Here is a tiny trained network, its code and every weight. The questions are about switching its units off for an input and a target symbol, where a switched-off unit gives its printed mean instead of its output.

import numpy as np


def w(rows, s, z=0):
    codes = np.array(rows[::2]) - 128.0
    scale = np.full(codes.shape[1], s)
    scale[-1] = z or s
    return codes * scale


def f(y):
    return y / 2 * (1 + np.tanh(0.7978845608 * (y + 0.044715 * y**3)))


def softmax(a):
    e = np.exp(a - a.max(-1, keepdims=True))
    return e / e.sum(-1, keepdims=True)


def log_softmax(a):
    a = a - a.max(-1, keepdims=True)
    return a - np.log(np.exp(a).sum(-1, keepdims=True))


def net(x, mask):
    ids = ['ΘΛΞΩαδζπσψ'.index(c) for c in x.split()]
    T = len(ids)
    res = E[ids] + P[:T]
    u = 0
    for l in range(2):
        q, k, v = (res @ M[l].T for M in (Q, K, V))
        z = softmax(np.where(np.tri(T) > 0, q @ k.T / 2**0.5, -1e9)) @ v
        res = res + np.where(mask[u], z, O[l][:, -1]) @ O[l][:, :-1]
        u += 1
        y = f(res @ A[l][:, :-1].T + A[l][:, -1])
        res = res + np.where(mask[u : u + 8], y, B[l][:, -1]) @ B[l][:, :-1]
        u += 8
    return log_softmax(res[-1] @ U[:, :-1].T + U[:, -1])


Q, K, V, O, A, B = {}, {}, {}, {}, {}, {}
E = w([
[182,121,125,1,55,140,105,117,126],'Θ',
[56,201,168,147,191,56,170,66,88],'Λ',
[88,188,188,115,71,112,115,124,186],'Ξ',
[128,129,152,67,20,115,151,214,159],'Ω',
[155,188,151,49,96,161,81,29,134],'α',
[138,190,221,84,120,76,145,180,116],'δ',
[101,155,105,157,79,227,182,132,57],'ζ',
[64,179,82,76,101,35,105,143,197],'π',
[170,155,80,120,141,116,188,121,195],'σ',
[218,158,173,176,139,119,148,121,87],'ψ',
],0.0099)
P = w([
[114,123,178,72,64,66,253,35,113],'0',
[58,98,190,39,102,103,204,100,107],'1',
[103,162,168,47,106,114,209,112,134],'2',
[118,184,154,63,113,121,191,115,140],'3',
[125,191,144,76,106,131,172,127,148],'4',
[146,198,135,86,107,135,158,125,145],'5',
[147,194,118,105,110,138,148,141,144],'6',
[148,186,106,126,104,147,134,146,145],'7',
[147,178,90,148,106,151,128,152,145],'8',
[146,171,88,166,97,147,120,163,153],'9',
[151,168,78,188,94,160,108,164,150],'10',
[141,153,57,209,104,167,93,183,158],'11',
[157,157,58,215,91,164,85,179,162],'12',
[159,161,72,225,74,178,76,186,161],'13',
],0.0059)
Q[0] = w([
[191,255,127,116,71,134,173,147,139],'0.h0',
[145,148,115,86,112,103,104,156,192],'0.h0',
],0.0081)
K[0] = w([
[146,139,49,254,126,184,109,177,104],'0.h0',
[83,110,110,137,103,153,223,102,100],'0.h0',
],0.0091)
V[0] = w([
[194,123,141,48,151,82,137,16,191],'0.h0',
[164,138,254,59,118,63,143,162,151],'0.h0',
],0.0069)
O[0] = w([
[127,71,140,124,117,114,170,2,122,10],'0.h0',
[139,87,170,167,45,67,184,119,115,98],'0.h0',
],0.0084,0.0011)
A[0] = w([
[65,111,138,195,114,141,216,6,81,218],'0.n0',
[170,133,130,141,76,138,235,144,124,218],'0.n1',
[38,156,90,92,102,188,80,207,117,198],'0.n2',
[156,130,102,170,131,129,96,139,148,117],'0.n3',
[1,190,164,119,147,73,156,101,125,251],'0.n4',
[112,145,74,41,90,132,182,109,174,239],'0.n5',
[116,137,150,105,59,188,183,159,47,236],'0.n6',
[125,109,127,128,117,170,94,92,91,138],'0.n7',
],0.0066,0.0029)
B[0] = w([
[110,196,90,165,164,177,239,53,121,207],'0.n0',
[104,91,90,154,100,143,253,163,130,230],'0.n1',
[73,150,107,88,68,195,77,131,149,238],'0.n2',
[184,123,116,173,132,118,80,131,135,129],'0.n3',
[51,251,194,94,170,100,149,132,166,199],'0.n4',
[136,137,85,47,106,167,182,121,176,235],'0.n5',
[92,106,156,105,98,207,174,162,76,253],'0.n6',
[136,111,172,121,134,155,83,84,48,127],'0.n7',
],0.0055,0.0056)
Q[1] = w([
[33,203,72,104,55,254,176,166,114],'1.h0',
[132,210,97,69,90,143,190,135,197],'1.h0',
],0.009)
K[1] = w([
[167,119,95,176,145,142,9,196,152],'1.h0',
[178,119,74,254,167,118,99,128,153],'1.h0',
],0.0066)
V[1] = w([
[95,149,104,47,109,73,89,144,253],'1.h0',
[171,141,6,185,186,132,196,132,235],'1.h0',
],0.0053)
O[1] = w([
[2,47,159,106,92,73,67,57,143,185],'1.h0',
[131,57,205,140,227,201,127,143,207,253],'1.h0',
],0.0072,0.0042)
A[1] = w([
[140,128,115,107,124,141,144,122,119,137],'1.n0',
[128,142,126,118,69,35,141,36,59,212],'1.n1',
[131,133,212,130,162,18,178,214,63,123],'1.n2',
[101,104,74,114,10,134,114,195,65,109],'1.n3',
[109,218,201,38,213,126,69,118,122,254],'1.n4',
[140,53,76,3,88,123,105,204,163,121],'1.n5',
[49,168,26,92,107,118,98,114,76,106],'1.n6',
[254,157,140,162,154,162,180,196,78,149],'1.n7',
],0.0067,0.0027)
B[1] = w([
[146,121,113,120,137,135,112,133,127,161],'1.n0',
[183,120,161,190,91,77,110,87,83,152],'1.n1',
[181,51,85,193,101,110,127,147,125,147],'1.n2',
[104,125,128,86,166,36,133,143,69,253],'1.n3',
[141,61,3,140,149,149,173,135,130,235],'1.n4',
[180,188,200,165,200,138,147,117,96,225],'1.n5',
[106,161,87,73,145,105,71,111,113,208],'1.n6',
[129,182,84,173,89,159,69,130,217,222],'1.n7',
],0.0069,0.0052)
U = w([
[168,206,100,134,123,160,131,157,158,109],'Θ',
[163,124,163,180,72,94,114,136,117,253],'Λ',
[64,112,147,125,62,102,103,95,173,106],'Ξ',
[139,33,76,115,106,87,160,187,108,149],'Ω',
[114,144,109,176,193,106,142,107,89,38],'α',
[173,53,46,87,74,156,115,61,118,45],'δ',
[181,138,180,104,158,141,109,76,78,184],'ζ',
[100,194,254,138,131,101,129,143,127,28],'π',
[103,146,60,82,148,95,126,136,99,129],'σ',
[96,42,170,108,181,192,148,147,159,188],'ψ',
],0.0062,0.0029)

Each question gives the input, a string of symbols that net reads in full, and the target symbol t.
The units are the heads (2 rows each of Q, K, V and O) and the neurons (one row each of A and B). Each row of codes is followed by its name. A weight is (code - 128) times the scale printed after its matrix; where a second scale follows, it is the last column's (O, A, B and U).
mask holds one flag per unit, layer by layer, with each layer's heads first. A switched-off unit (its flag False) gives its mean, the last column of its rows in O or B, instead of its output. The means were averaged over made-up inputs and are rounded, as every weight is.
A unit's drop is (log p(t) with every unit on - log p(t) with that unit switched off) / (log p(t) with every unit on - log p(t) with every unit switched off).
The circuit of an input: a set's keep is (log p(t) with only the set's units on - log p(t) with every unit switched off) / (log p(t) with every unit on - log p(t) with every unit switched off). Starting from the 12 units with the biggest drops (on a tie, the unit counted first), units are removed one at a time, each time the one whose removal leaves the highest keep (on an exact tie, the one counted first), for as long as the keep stays at least 0.8.
units of the circuit, in order: the units of the circuit, biggest drop first
most important unit: the unit with the biggest drop
k most important neurons: the k neurons with the biggest drops, biggest first
k most important neurons of layer l: the k neurons of layer l with the biggest drops, biggest first
input ζ δ δ Ω, target π: 2 most important neurons -> [1.n5 1.n4]
input π δ Ξ ζ, target Θ: most important unit -> 0.h0
input Ω σ Ξ ζ Ω ζ α σ Θ, target ψ: units of the circuit, in order -> [1.h0 0.n6 0.n5]
input Ω δ Λ Ξ σ α σ σ Ω α ζ Θ σ ζ, target ψ: units of the circuit, in order -> [1.h0 0.n6]
input δ δ ζ ψ σ α σ Θ ζ Θ ζ Θ ζ σ, target ψ: units of the circuit, in order -> [1.h0 0.h0]
input π Ω Θ Θ σ δ α Ω σ Ω, target ψ: units of the circuit, in order -> [1.h0 0.n6]
input Ξ Ξ α δ, target Λ: units of the circuit, in order -> [0.h0 1.n1 1.h0]
input α α ζ ζ ζ ζ ψ, target Θ: units of the circuit, in order -> [1.h0 1.n7]
input Ξ δ Θ Ω ζ ζ δ ψ ζ σ ζ, target ψ: units of the circuit, in order -> [1.h0 0.h0 0.n6]
input σ σ Ξ δ π δ Θ σ Ω, target ψ: 3 most important neurons -> [0.n6 0.n1 0.n5]
input δ ψ σ, target Θ: 2 most important neurons of layer 1 -> [1.n7 1.n3]
input σ Θ ψ, target Θ: 3 most important neurons -> [0.n0 1.n7 0.n1]
input ψ Θ α, target Θ: 2 most important neurons of layer 0 -> [0.n0 0.n5]
input ψ Θ Λ, target Θ: 2 most important neurons of layer 1 -> [1.n7 1.n3]
input Θ Λ Λ σ Ξ Ω σ α, target ψ: 3 most important neurons of layer 0 -> [0.n0 0.n6 0.n5]
input ζ Ξ π ζ, target Ξ: 2 most important neurons of layer 0 -> [0.n6 0.n0]
input σ ψ Θ, target Θ: 3 most important neurons -> [0.n0 1.n7 0.n5]
input ζ α Θ, target ζ: most important neuron -> [1.n5]
input δ Θ σ Ξ σ Ξ, target ψ: 2 most important neurons -> [0.n4 0.n0]
input ζ Ξ Ω σ ζ ζ σ ζ σ Λ Λ, target ψ: most important neuron -> [0.n4]
input Ω ζ δ, target Ω: 2 most important neurons -> [1.n2 1.n4]
input Θ ζ Θ δ ζ ζ α ζ Ξ, target σ: 2 most important neurons of layer 1 -> [1.n4 1.n6]
input ζ δ σ Θ δ Θ ζ ζ δ ζ, target σ: 2 most important neurons -> [1.n3 1.n6]
input δ ζ Ξ ζ ζ σ ζ ζ δ δ ζ δ, target σ: 3 most important neurons -> [0.n2 1.n4 0.n1]
input Ξ Ξ Ξ ψ Ξ, target Θ: 3 most important neurons of layer 0 -> [0.n0 0.n4 0.n5]
input ψ α ζ Θ, target ζ: 2 most important neurons of layer 0 -> [0.n0 0.n4]
input σ ζ δ, target Ω: most important neuron of layer 0 -> [0.n2]
input σ ζ ζ δ ψ ψ ζ σ α δ ζ ζ ζ Ξ, target σ: 3 most important neurons of layer 0 -> [0.n2 0.n1 0.n0]
